In the rows, zero is written as 128.
Each row is followed by its class.
[126 108  57 134 136 126 177 138  73 129  80 145 115 114 167 124 123 107
 154 165 148 107 109 128 118 132 146 172 160 147 155 128 107 118 142 143
 143 102 149 146 103 142 139 143 127] -> lat
[171 123  88 161 129 116 205 117  92 154  99  97  90 182 117 141 148  95
 162 160 142 198 126  89 108 108 140 200 141 121 194  32 128 128 111 144
 125 144  58 111 121 153  77 153 128] -> dov
[121 135 110 159 146 125 117 129 115 148 101  98 148 137 103  79  90 129
 130 134  71 133  98  70 100 107 100 191 157 116 132 109  83 120  91  82
 146  68 115 102 101 126 129 156 126] -> dov
[137 128 129  83 101 156 142 122 114 196 116 157 163 149 121 139 120  98
 132 200  78 107 129 102  99 141 135 199 129 100 164  97  84 162  50 103
 136 194 138 129 116 135 119 178 124] -> Dabo
[121 132  98 154 146 113 148 199  97 143  73 119 132 128 146  80  85 131
 145 129 140 113  88  65 103 104 108 143 146 124 125 145  45  79  93 109
 150 101 133 108  87  74 142 156 172] -> ronuz
[160 112  92 112  97 150  89 185  84  69 105 115  99 141 173 148 114 151
 140 159 117 198 160  94 124  89 114 125 156 151 150  77 144 137 111 190
 101 146  89 153 113 136 121 158  47] -> mize
[109 146 160  93 152  95 127 119 119 141 133 158 129 161 137 159 125 173
 156 126 112  86 146 144 167 118 207  51 161  96 114 157 110 130 103 155
 116 148 102 164  82 174 131 170 145] -> Dizib
[146 170  53 135 126  37 117  95 106 136 143  65 145  98 108 115 129 135
 138 171  71  96 159  71 117 162 137 247 127 123 142 116  90  98 130 161
 161  95 172 110  92 110 139 124 132] -> baga
[164 130  94 162 142  98 199 125 121 176  95  67 159 190 138 111  98 145
 115 117 120 181 152  57 113 108 124 197 133 136 163  88 117  92 127 144
 177 105  84 108 137 156  91 133 146] -> mafu
[195 155  79 145 121  96 109 143  58  83 109 118 124 149  84 151 142  96
 187 194 122 118  91 154 149  93 153 155 161 144 141 123 108 116 111 158
 138 122 107 133 128  57  94 188 115] -> dov
[126 158 125 163 163  75 231 116 103 191 128  97 119 164 134 140 135 152
 111 169 119 185 185 104 101  98 117 207  95 132 145  72 120 108  67 111
 141 127 116 110 106 179 139 167 134] -> boza
[159 129 103 106 117 120 126  94  91 142 130  91 113 157 128 136 126 123
 143 149 113 179 174 112 116 107 144 209 135 144 140  95 113 122  99 149
 138 163  77  84 120 142 100 183 123] -> Zeni
[104 113 157 123 125 109 102  97 178  88 118 109 126 101 139 112 161 104
 142  89 102 118 176 105 166 114 129  89 132 136 185 141 120 106 143 177
  94 148 113 105 127 170 129  79 147] -> Dizib
[117 124 131 156 124 134 147 111 150 145 115 107 140 105 156  98 116  91
 129 142 101 108 119 103 109 139 115  92 111 119 170 138  86 135 153  97
 132 135 127 143 165 144 127 139 135] -> vutu
[162 147  98 153 124  78 170 137 108 157 126  83 144 115 134 135 108 105
 166 128 121  99 109  78 144 130 131 171 103 125 158 113  91 108 172 117
 175 143 140 125 112 150 112 167 173] -> dov
[ 72 153 166 123 143 136 111 113 129 104 110 113 139 141 126 123  75 148
 128 172 130 127 150  83 112 134 126 155 160 125 137 111 150 101 136  87
 120  77 100 132  85 126 100 178 137] -> mafu
[141 130 112 137 112  53 164 126  90 146 136 106 134 144  70 109 126 102
 121 175  72 157 106 179 136 124 150 147  69 157 149 106  75 148 182 133
 151 167 127  67 126 122  62 132  95] -> Dabo
[137 157 138 142 118  44  88  86 114  86 131  81 101 113  93  82 140 123
 134 109  86 124 139 129 146 109 146 124 138 123 138  80  66 101 170 135
 156 150  54 101 103 175  88 148 142] -> boza
[124 147 125 169 130  55 157  98  97 184 135 124 164 103  82 120 158 107
 161 163  86  47  93 179 125 140 160 128  97 116 135  99  52 166 105  79
 137 153 183 173 127 144 156 167 143] -> ronuz
[169 132  86 175 130  94 148 138  72 174 145 116 144 138  98 164 130  91
 138 199 113 187 138  78 115 114 130 209 122 164 144 103 122 133 112 120
 152 122 138 121 125  92  84 173  75] -> rus
[142 141 120 121 183 113  92 140  61  84 136  65 134 123 143 127 121 157
  92 169 134 153 174  58 106 100 141 199 150 106 131  82 125 126 104 133
 174 168  69 126 101  75 133 221  95] -> mize
[141 156  95 131 107  92 122 106 107 161 115 102 153 140 119 164 111 139
 143 148 145  91 123 110 128 144 144 184 158 125 128 122 143 118 111 107
 123 121 139 175 123 128 156 126 123] -> boza
[154 140 116 186 108 192 133 160  33 198 148 108 136 144 200 167  81 117
 147 139 160 152 102 122 136 120 133 133 146 127  94 112 104 146 136  83
 153 132 146 167 175  79 138 224 109] -> lat
[113 143 123 157 145  96 144 155 100  92 109 153 135 146 128 122 119 127
 135 211 131 175 104 105  91 128 134 202 153 112 138 116 116 116  96 112
 150  94  97 111  96  78 137 163 109] -> Bugu
[122 169  95 165 179  86 169 104  49 108 130  67 123 115 118 134 138 157
 114 212 107 131 140 129 145 126 166 177 156  91 164  75  78 116 149 171
 172 114 102 164 116 143 151 191 119] -> Dizib
[121 106  91 121 149 129 144  65 103 161 164 111  87 124  83 126 122 107
 156 153 114 140 124 135 107 156 133 186 101 175 123 103  99 146  88  93
 104 150 127  87 107 149  69 150 108] -> Zeni
[116 130 114 184 144 151 173 133 103 183 136  71 125 126 117 171 115 118
 144 168 163 196 109 113 102 122 141 200 132 109 138  77 140 152 103  78
 135 130 116 140 165  78 157 144 103] -> mize
[ 97 147 130 176 143 104 139 133 106 102 137 102 162 114 121 115 111 126
 146 151 121 146 103  92 126 121 121 174 169  97 145 107 119 116  78 107
 154  99  93 130 124  94 135 146 146] -> vutu
[121 126 141 124 110 115 173 146 116 115 105 118 131 130 136 121 117 135
 173 114  94  77 144 101 127 133 107 113 130  89 194 121  84  91 132 200
  77 108 137 137 101 159 157 121 185] -> dov
[177 136  76 119 125  96 126  64 161 142 109  50 131 125  91  82 113 109
 113 151  57  37  98  92 137 160 178 138 102  88 177 139  19 150 208 142
 206 218 148 142 162 152 128 142 174] -> Bugu
[107 142 161 142 128 124 152 142 123 132  95 109 171 132 129 130  88 149
 126 167 103  88 145  79 126 138 140 170 141 129 189 111  87 137 119 124
 119 109 104 130  55 134 152 140 106] -> dov
[168 150  98 184 139 129 201 144  84 170 160 150 132 179 145 155 155 111
 132 117 174 168 129 141 119  85 129  93  98 140 110 100 131 130  88 117
 130 126 109 144 155  97 105 181 130] -> lat
[126 151 136 107 138  43  77  67 146  37 111  65 102 113  92  58 115 165
 141 112  95  52 114 103 121 124 127 140 106  81 117  82  32  86 130 163
 170 182  96 128 141 189 185 155 206] -> baga
[ 98 134 130 167 139 127 148 148 143 111 106 130  87 116 162 117 127 104
 122 178 112 126 140 132 122 121 126  77 173 129 160 184 161 143 173 110
 119 101 128 111 114 119 105 124 141] -> baga
[121 163 135 185 118 100 142 133 138 131 112  95 166 146 111  93  95 143
 147 130  95 131  83  75 118 102 124 130 179  84 157 141 121 115 104  98
 154  51  69 112 136 111 100 113 147] -> dov
[149 139  84 154 137 138 158 150 113  96  95  81  85 157 186 169 141 143
 136 135 173 192 139 128 114 118 109 171 112 177 137  81 149 116 158 130
 126 110  97 111 134 107 129 132  96] -> Zeni
[109 147 129 142 135 109 111 128 130  88  92 143 156 132 115 122 123 110
 166 140 115  66  96  86 121 118 139 123 162  89 152 152 111 121 116 111
 142  80 122 139 135  96 128 149 173] -> mafu
[168 144 114 159 116 144 164 141 110 159 165  98 156 149 163 158 130 144
 127 132 136 136 133 101 130 103 164 104 106 132 152 101 112 155 143 159
 134 138 117 144 130 149 147 169 110] -> Zeni
[163 156  95 151 109  89 131 131 156 137 175 133 220 166 102 122 129 113
 130  87 131 113  78 112 128 118 150 139  70 132  98 129  87 123 137  68
 193 133 152 124 151  63 134 141 152] -> rus
[179 110  55 168 117 132 142 186  39 156 125 111 117 132 119 163 101 120
 176 187 132 201 135  69 118 117 111 194 129 152 139  70  72 111  94 171
 138  72 107 135  99 120  99 184  71] -> dov
[118 129 116 127 109 196 165 120 171 118 131 115 144 159 190 148 123 118
 132  94 119 144 122  93 105 113  98 108 127  86 177  87 114 146 157 125
 115 130  84 131 173 191 145 133 145] -> mafu
[173 123  92 173 150 144 178 135 117 144 154  70 143 110 158 143 125 114
 125 122 124 127 115 143 141 174 119 131  73 122 173  74  92 160 155 145
 123 121 115 159 159 133 167 133  80] -> Dabo
[102 156 183 142 110 135 124 164 144 119 106 141 169 153 110 147 105 144
 160 164 137 132 147 102 102  88 155 155 204 117 149 122 132 100 112  94
 114 105  80 145  93 100 159 176 151] -> Zeni
[124 144 108 148 113  84 158 187 145 100 124 131 144 150 136 126  83 133
 185 124 107 126  76  94 126 124 137 133 136 100 157 178  81  88 144 147
 117  83 110 106  99 105 161 112 150] -> lat
[154 116  96 166 133 110 192 162 126 160 139 138 159 136  63 160 117 106
 183 142 155 170  84 154 110 126 146 210 137  96 125  99  99  88  87 100
 164  83 101 168 113 102 170 156 143] -> boza
[156 125  88 149 149 142 138 154  81 139 107 123 152 130 206 139 123 145
 110 100 123 147 121  79 105 149  82 166 148 102 130  71 146 147  80 116
 140 109 120 214 119 135 194 172 102] -> mize
[157 131 124 115 101  73 130 144 100 143 144 153 169 111  81 128 115  97
 178 138  76  58 121 109 125 107 153 108 145 117 145 175  27  96 143 153
 161 126 117 115  99 134  98 166 169] -> boza
[ 92 101 121  93 131 203 100 170 107 140 116 133 181 107 156 115  50 155
 150  76 139 112 140  98 159 140 177  95 186  89 144 175  96 150 103  86
 135 120  72 168 126 122 137 164 140] -> Dizib
[ 96 130 139 117 122  47 204  94 150  85 109 146 149 135  24  96 121 102
 132 175  98  98 102 149 116 138 157 156  81  98 193 113  82 135 140 126
 175 169  74 100  97 133  70 121 173] -> baga
[145 141 105 108 174 127  96  41 144 123 112  46  86 127 153 138 115 150
 104 181  81 106 180  78 158 172 142 161 130 108 185 104 124 161 176 161
 103 134  96 153 144 237 163 144  71] -> dov
[125 144 111 130 110 103 110 140 104 147 118  92 159 151 109 151  86 157
 124 192  74 120 117 119 126 140 141 161 158 129 153 140  96 135 150 131
 128 137 122 140  96 143 111 137  95] -> Bugu
[114 149 110 125 118 123 168 111 134 121 136 112 111 106 195 159 148 152
 126 116 147 103 145 135 151 155 151  93 125 107 151  75 140 153 145 165
 109 195 153 201 111 154 175 115 118] -> mize
[129 147 150 162 117  78 156 116 143 110 134  88 177 145  66 138 113 128
 138 147 108  41 101 106 124 127 175 136 124 116 179 140  57 100 168 136
 168 120 109 129  72 128 140 130 177] -> baga
[122 133  75 125  98 128 113 166  80 160 122 135 172 107 137 151  59 130
 180  94 121  67  85 116 154 114 149 129 159  96  91 141  62 139 123 109
 166 150 158 167 120 101 140 191 139] -> rus
[103 163 140 119 158  28 107  92 129  90 128 120 157 125  39 134 128 152
 157 197  81  74 127 110 106 144 141 232 140 120 135 148 104 113  76 122
 124 111 116  96  92  84 133 125 113] -> Zeni
[154 169 135 148 140 101 140 120  94 134 142 105 168 146 130 137 148 107
 141 193 115  69 125 106 114 118 169 168 116 110 173 114  63 140 126 119
 153 144  99 108 117 107 145 189 148] -> lat
[140 165  91 140 126  96 216 104 117 169 165 169 143 171  89 137 145 130
 146  93 122 113 111 119 121 105 145 113 100  75 119 105  70 141  94 122
 142 147 113 129 144 154 131 151 177] -> dov
[170 116  90 139 128 158 166 115 125 161 129 118 103 134 176 115 159  99
 122 127 122 135 128 165  98 166  79 119 121 139 144 137 114 127 118 128
 111 129 110 116 160 122 101  99 123] -> Dizib
[125 126 132 146 114 121 188 134 117  94 124 127  90 127 166 139 170 112
 149 135 133 155 110 210 128 126 150  78 114 114 165 110  83 114 158 135
 134 156  99 159 113 165 155 149 167] -> boza
[160 124  94  80 145 148 130  87 200 110 117  96 168 150 115 122 130 128
 140  81 101  74 118 105 145 188 172 177  85  98 187 132  96 135  91 128
 136 128  95 139 119 115 153  89 134] -> vutu
[130 154 115  74 141  96 108 102 127  90 134  98  87 111 156 105 142 160
 121 115  84 106 147 136 133 156 127 123 139  86 135 129 118 117 109 169
 115 163 104 129  92 136 124 127 146] -> boza
[104 135 136 137 130 145 108 145 147 154 134 168 140  88 128 138 123 112
 128 159 111  92 136 138 139 135 136 108 169 138 119 178 143 144 108  94
 127 121 159 146  91 114 109 130 111] -> baga
[133 150 120 114 159 110  88 137 105 140 110  89 135 119 134  99  78 152
 108 173  75  97 118  84 124 156 127 177 162 134 131 156  99 126 105 115
 145 113 114 110  50 109 114 159 118] -> rus
[152 135 111 130 141 129 169 102 111 169 144 149 129 157  97 151 128 126
 131 134 116 101 110 101 118 132 127 161 100  88 126 101 134 150  86 125
 149 120 131 158 134 159 123 165 139] -> lat
[119 147 130 149  84  91 184 109 136 104 108  82 129 154 119 123  66 141
 177 114 101  84 107  97 147 118 152  79 114 114 189 137  49  94 175 166
 130 151 101 130 138 171  90 127 165] -> mafu
[141 117 113 125 127 174 129 152 104 174  98 156 144 137 160 160 114 111
 114 116 175 138 112 104 128 101 141 161 151 144  94 132 122 140 122 104
 167 179 159 144 125 109 168 172 145] -> Bugu
[118 140 133 153 155  91 138 204 133 140 135 163 159 126 137 113  88 169
 137 120 115 175 117 109 119 132 102  99 159 102  97 143 133 106 117 115
 139  70  84 149 109 123 105 140 119] -> Bugu
[136 168 117 164 128 118 143 139  87 124 117 140 136 118  97 131 122 115
 171 166 140 135 126  93 113  97 186 143 169 156 149 147  82 133 116 100
 101  91 120 124 123  71 171 158 121] -> dov
[128 141 191 114 136  80 114 120 156  83 166 130 155 133  75 112 146 142
 129 106  79 132 136 112 126  93 141 127 113  45 153 102  73  94 108 151
 158 151  40 121 114 181 142 164 160] -> boza
[118 154 159 147  84  95 106 105 105 112 122 140 101 101 111 113 117 101
 183 172  94  83  94 154 131 146 139 120 144 123 145 139  67  90 192 120
 109  93 134 122 111 161 115 146 137] -> dov
[213 140  44 182 114 135 152 121  49 165 142  74 110 135 109 165 135 116
 156 171 154 158 141 126 127 118 141 171 142 179 139  67 114 107 104 158
 134 114 129 184 146 137 113 175 103] -> baga
[ 91 144 158 134 160  54 121 161 137 106 112 117 128 135  78  95 105 163
 148 177  91 147 142 147 114 133 131 149 144 132 128 156 119 104  85 125
  94 101 102  88  90  83 122 108 130] -> baga
[121 135 128 134 116 167 154 107 142 170 137 142 143 100 147 133 153  68
 154 201 106 123 125 108  93 142 120 196 121 117 172  92 112 135 113  73
 138 124 160 136 149 162 143 164 149] -> vutu
[121 127  80 163 125  88 137 128 132 133  96  88 162  72 124 146 120  74
 179 144 151  54  98 147 168 144 151 162 122 121 156 148  97 109 176 122
 158 134 194 165 143  79 181 122 152] -> mize
[172 127  45 160 156 165 132 176  64 231  83 127 119 102 151 115  81  95
 150 178 108 134 123 105 104 166 114 167 171 146 128 164  69 123 132  86
 118  71 165 169 141 105 145 189 112] -> Bugu
[149 136 132 164 119 152 134 137 123 166 119 101 100 133 104 177 143  93
 127 176 172 161 144 153 147 125 168 132  93 161 142  96 141 148 173 104
 131 130 120 138 111 108 116 156  96] -> Dizib
[139 143 129 103 123 103  70  93 116 103 144 109 143  99 102 140 136 131
 139 136 126  84 144 126 160 141 157 163 154 128 117 127 116  98 140 175
 141 131 135 135 106 107 145 120 126] -> mize
[150 152  93 158 120  56 127 110  92  90 138  83 147 111  62 129 132 114
 177 136  97  54 111 147 142 139 165 164 113 110 172 113  81 131 119 136
 108 112 131 148 115  95 156 139 119] -> boza
[117 151 159 105 113 120  88 144 173 134  85 147 163 138 124 122  93 137
 132 144  96  76  89 105 103 112 126 103 156  95 114 205 112  94 156 114
 138  94 147 141 129 123 157 137 155] -> mafu
[ 97 116 129 162 128 140 148 180 124 103 115 110 170 110 149 133  74 146
 130 113 124 143 111 112 156 125 118 120 142  88 159 105 132 143  97 118
 154  97  82 170 102 133 140 151 105] -> Dabo
[152 128 154 104 142 138 100 104 123 151 125 107 107 131 153  93 131 145
  77 141 155 128 148  77 100 127 142  90 126 129 109 124 123 148 169 139
 144 164  97 107 140 140 122 139 136] -> dov
[143 113  70 136 109 171 163 111 131 180 129  80 155 133 156 142  85 109
 132 113 148 118 114 134 116 154  98 158 101 115 130 112 114 136 152  91
 142 165 164 169 198 112 152 147 136] -> rus
[130 133 156 113  92 197 101 134 109 205 111 119 119 142 178 121  87 139
  93 107 139 112 144  86 107 114 133  90 124 146  92 116 103 137 128  98
 135 117 148 124  95 157 145 176 150] -> Dabo
[123 129 136  76 150 137 129 134 154 169 126 179 151 142 136 132 107 129
 111 141  91  62 140 101 149 140 105  91  86 110 148 204 117 118 159 140
 116 112 141 114 141 206  97 121 138] -> lat
[166 128 133 126  94  96 165 118 120 118 152  92  99 132 127 130 148  93
 142 172  98 173 166 141 103 125 115 170 110 153 181  91 106 101 139 142
 131 190  73  81 112 162  64 151 122] -> Dabo
[134 145  91 162 132  78 169  99 107  74 103  76 129 144 110 111 158 114
 164 111 156 142  95 131 114  77 163 175 107 158 146  86 103  92 123 134
 146 123 125  91 162  82 147 116 152] -> vutu
[132 128 158 117 162  99 137  50 132 125 153  63 125 156 106  92  92 164
 130 108  76  62 112 110 149 168 133 107  90  98 140 102  74 160  88 142
 132 177  88 111 121 154  93 140 146] -> dov
[120 112 142 129 125 108 172 146 110 126 164 167 142 144 116 132 144 104
 136 191 117 148 122 158  96 135 107 135  88 157 145 109 119 130 122 113
 114 163 131 103  98 145  59 153 116] -> mafu
[112 155 151 156 108 180 148 124  97 132 153 188 149 118 175 129 147 110
 123 125 104 142 101 114 121 121 115 132 126 102 141  45 137 172  79  85
 140 103 133 185  80 180 154 224 141] -> Zeni
[ 98 144 160 158 130 116 156 169 117 115 119 144 138 158 162 138 103 164
 139 156 124 158 144  96  98 108  82 143 141 131 144 131 168 116  95 131
  80  49  96 101 128 134 130 108  95] -> lat
[119 174 108 143 114  83 128 129 129  85 141 118 111 143 138 140 139 151
 159 162  73 108 139  96 146 133 161 107 130 100 181 127  75 129 113 160
 104 120 110 131  89 158 130 129 127] -> rus
[109 108 137 137 152  65 165  79 135 113 128 113 127 148  92 104 194  85
 113 157 110 150 135 172 121 124 169 175  84 158 151  56  87 151 133  99
 164 240 128  93 103 118 102 139 138] -> vutu
[ 64 129 145 125 106 162 105 107  95 137 115 148 141  80 114 137 113  95
 142 177  95  73 112 124 143 156 175 114 150 108 173 145  79 163 128  76
 133 130 147 170  74 125 112 173 130] -> Dizib
[121 128  98  79 164 106 105  53  86 163 108  78  75  89 119  62  58 148
 125 159  80 124 168 109  97 185 102 198 194 135 109 176 108  76 121 149
 102 108 107 107 109 137  98 159 129] -> Zeni
[144 137 148 141  67 145  58 130 122  67 131 112  89 101 202 135 154 115
 177 112  96 123 147  97 142 120  58  69 163 133 141  94 145 110 103 186
  79 123 153 149 177 141 129 115 144] -> Dabo
[133 147 124 147 103  52 148 121  77 109 189 132 130 127  59 121 155 123
 168 189 114 139 123 161 125  98 172 111 111 154 139  68  51 106 137 140
 124 165 115 131  85 172  88 184 132] -> ronuz
[134 162 183 168 127  95 142  90  87 112 137 123  97 146  78 132 133 125
 148 127 118 150  76 165 102  84 129 103 137 145  75  46  54 105 132 105
 154 136  88 138 133 138 150 202 158] -> Dabo
[164 134 115 134 144 127 168 166 111 147 169 113 162 160 151 193 112 169
 118 116 136 128 150 108 148 149 133 147 131 109 136  96 148 128 108 136
 157 119  86 179  72 175 133 168 117] -> Dabo
[123 141  67 104 116 136 151 108 125 183 101 160 104 138 124 120 108 123
 134 104 121 110 120 142 150 129 153  95 148 147 121 174 130 128 147 106
  91 104 171 152 120 176 126 118 138] -> ronuz
